Below is a small trained network, with its code and all its weights. Each question gives an input and a class and asks what happens when units are switched off, that is, made to give their printed mean instead of their output.

import numpy as np


def w(rows, s, z=0):
    codes = np.array(rows[::2]) - 128.0
    scale = np.full(codes.shape[1], s)
    scale[-1] = z or s
    return codes * scale


def norm(h):
    return h / np.sqrt((h * h).mean(-1, keepdims=True) + 1e-5)


def f(y):
    return y / 2 * (1 + np.tanh(0.7978845608 * (y + 0.044715 * y**3)))


def log_softmax(a):
    a = a - a.max(-1, keepdims=True)
    return a - np.log(np.exp(a).sum(-1, keepdims=True))


def net(x, mask):
    res = np.array(x, float).reshape(1, 7) / 4 @ E
    u = 0
    for l in range(3):
        y = f(norm(res) @ A[l][:, :-1].T + A[l][:, -1])
        res = res + np.where(mask[u : u + 5], y, B[l][:, -1]) @ B[l][:, :-1]
        u += 5
    return log_softmax(norm(res)[-1] @ U[:, :-1].T + U[:, -1])


A, B = {}, {}
E = w([
[135,119,112,87,34,58,196,125,110,209,87],'x0',
[90,172,56,132,100,73,109,133,173,36,230],'x1',
[115,186,152,129,136,122,172,151,128,124,157],'x2',
[150,2,65,157,125,107,50,98,80,114,75],'x3',
[132,127,170,146,172,146,158,146,82,204,121],'x4',
[91,180,97,188,178,83,86,163,66,82,221],'x5',
[121,152,167,190,231,153,69,161,43,142,135],'x6',
],0.0097)
A[0] = w([
[131,116,128,125,88,132,181,123,177,122,89,55],'L0N1',
[128,150,81,114,5,74,178,124,164,119,171,31],'L0N2',
[126,141,140,103,62,157,173,124,208,150,91,19],'L0N3',
[128,231,162,132,162,119,186,134,102,170,183,15],'L0N4',
[132,61,141,119,77,125,157,128,106,209,29,3],'L0N5',
],0.028,0.0042)
B[0] = w([
[169,106,152,112,123,168,139,130,179,119,169,190],'L0N1',
[66,154,53,107,84,8,99,137,134,93,140,254],'L0N2',
[181,78,220,85,118,169,124,127,124,87,182,218],'L0N3',
[115,185,134,164,166,180,156,152,134,163,150,230],'L0N4',
[149,115,76,143,157,128,172,95,95,172,6,236],'L0N5',
],0.021,0.025)
A[1] = w([
[187,34,191,80,75,163,120,103,147,114,143,3],'L1N1',
[144,102,163,84,101,134,134,121,123,164,25,167],'L1N2',
[136,59,105,172,192,158,44,121,93,83,137,132],'L1N3',
[153,45,110,161,124,144,125,75,90,180,5,69],'L1N4',
[175,121,106,137,105,153,162,99,204,109,104,100],'L1N5',
],0.025,0.0037)
B[1] = w([
[131,125,250,104,93,171,134,110,91,139,131,187],'L1N1',
[183,136,92,117,142,131,178,157,123,108,112,204],'L1N2',
[111,112,144,144,96,168,27,92,128,95,98,183],'L1N3',
[167,100,38,157,215,91,146,126,91,144,63,255],'L1N4',
[130,128,88,56,190,173,122,64,131,167,154,164],'L1N5',
],0.021,0.025)
A[2] = w([
[91,89,228,250,194,111,133,187,163,191,125,88],'L2N1',
[96,197,163,239,223,193,107,185,96,187,172,60],'L2N2',
[82,126,214,187,140,113,138,160,127,184,106,40],'L2N3',
[170,50,213,209,138,133,141,176,162,114,170,6],'L2N4',
[131,63,160,160,178,122,117,150,107,122,184,22],'L2N5',
],0.023,0.0021)
B[2] = w([
[80,217,79,100,120,101,119,165,139,101,176,178],'L2N1',
[94,118,155,254,88,190,182,165,192,229,128,252],'L2N2',
[106,146,127,150,117,110,119,186,108,110,130,157],'L2N3',
[151,87,133,99,124,141,138,107,138,101,112,150],'L2N4',
[147,168,135,111,110,134,162,150,126,104,73,136],'L2N5',
],0.018,0.024)
U = w([
[110,118,121,163,122,159,26,97,117,84,105,18],'0',
[67,163,76,89,63,5,117,144,152,86,180,128],'1',
[180,105,231,47,101,170,171,112,134,104,175,18],'2',
[78,186,131,211,109,172,165,178,173,184,162,216],'3',
[195,99,72,122,191,120,194,117,85,158,54,249],'4',
],0.014,0.0021)

Each question gives the input, the list of numbers given to net, and the class t.
The units are the neurons (one row each of A and B). Each row of codes is followed by its name. A weight is (code - 128) times the scale printed after its matrix; where a second scale follows, it is the last column's (A, B and U).
mask holds one flag per neuron, layer by layer. A switched-off neuron (its flag False) gives its mean, the last column of its row in B, instead of its output. The means were averaged over made-up inputs and are rounded, as every weight is.
A unit's drop is (log p(t) with every unit on - log p(t) with that unit switched off) / (log p(t) with every unit on - log p(t) with every unit switched off).
The circuit of an input: a set's keep is (log p(t) with only the set's units on - log p(t) with every unit switched off) / (log p(t) with every unit on - log p(t) with every unit switched off). Starting from the 12 units with the biggest drops (on a tie, the unit counted first), units are removed one at a time, each time the one whose removal leaves the highest keep (on an exact tie, the one counted first), for as long as the keep stays at least 0.8.
units of the circuit, in order: the units of the circuit, biggest drop first
top k neurons: the k neurons with the biggest drops, biggest first
k most important neurons of layer l: the k neurons of layer l with the biggest drops, biggest first
drop when u is switched off: that unit's drop, to one decimal
input [-4,1,1,-4,-7,-5,-2], class 2: most important neuron of layer 0	L0N3
input [-7,1,-5,6,-4,5,-1], class 0: top 3 neurons	L0N5, L0N2, L0N3
input [-7,-5,-6,1,0,7,2], class 0: top 4 neurons	L1N3, L0N5, L0N4, L0N3
input [-7,-6,-5,1,5,7,6], class 3: 3 most important neurons of layer 0	L0N5, L0N3, L0N2
input [-8,6,-8,8,-7,-7,6], class 0: top 3 neurons	L0N5, L1N3, L0N3
input [-2,8,-5,0,-8,-7,7], class 0: top 2 neurons	L0N4, L0N5
input [-6,-1,-8,-1,8,4,-4], class 0: units of the circuit, in order	L0N4, L0N5, L0N2, L1N3
input [-4,8,0,6,5,8,-5], class 1: top 2 neurons	L0N4, L0N5
input [6,0,-6,-4,-4,-2,-3], class 2: top 3 neurons	L0N3, L0N1, L1N1
input [-4,4,0,5,-7,1,-1], class 1: top 3 neurons	L0N5, L0N3, L2N2
input [-5,8,5,5,8,-3,7], class 3: top 4 neurons	L0N5, L0N3, L2N2, L0N2
input [8,-1,8,0,-4,-2,0], class 1: top 2 neurons	L0N2, L1N4
input [-5,8,2,3,-1,4,-1], class 1: top 4 neurons	L0N4, L0N5, L0N3, L2N2
input [-2,0,5,-2,2,-8,-2], class 2: units of the circuit, in order	L0N3
input [7,-8,6,-7,-3,-4,-7], class 2: top 3 neurons	L0N3, L0N1, L1N1
input [-5,7,4,-7,2,-8,-8], class 2: drop when L0N3 is switched off	1.1
input [-4,-1,-3,-8,2,-5,-2], class 2: drop when L0N3 is switched off	0.1
input [5,3,1,4,8,8,5], class 3: drop when L1N2 is switched off	0.0
